Each row has a name. Each piece below is followed by the name of the row it came from, unless a question asks for something else. Each question is about the rows just above it. Places in a row count from 1.

Tipun: 1.17 -4.60 3.28 -3.08 -3.38
fipoz: -1.27 -5.45 -0.94 0.22 0.36
gili: -1.27 0.95 -0.94 0.22 0.36
lopak: 3.31 6.18 -5.73 -7.76 -8.43
togur: -0.22 -2.94 2.28 0.13 0.12
Vikal: 4.22 -2.93 2.28 -7.73 -8.56
pofa: -1.78 0.07 -0.42 -0.41 -0.23
ner: -1.77 -3.54 2.77 1.53 1.76
Go on from -1.77 -3.54 to the end of its row. | 2.77 1.53 1.76
Put -1.27 -0.94 0.22 0.36 0.95 back in order: which row is it? | gili
-0.94 0.22 0.36 -1.27 0.95 is which row reordered? | gili
After -2.94 2.28, its row goes on with | 0.13 0.12
tags:
0.23 -> K993
-0.94 -> K929
2.28 -> K28
2.29 -> K922
-1.27 -> K82
-0.95 -> K90
0.22 -> K19
2.77 -> K325
The tag of gili, keyed by place 3: | K929
find: 4.22 -2.93 2.28 -7.73 -8.56 | Vikal

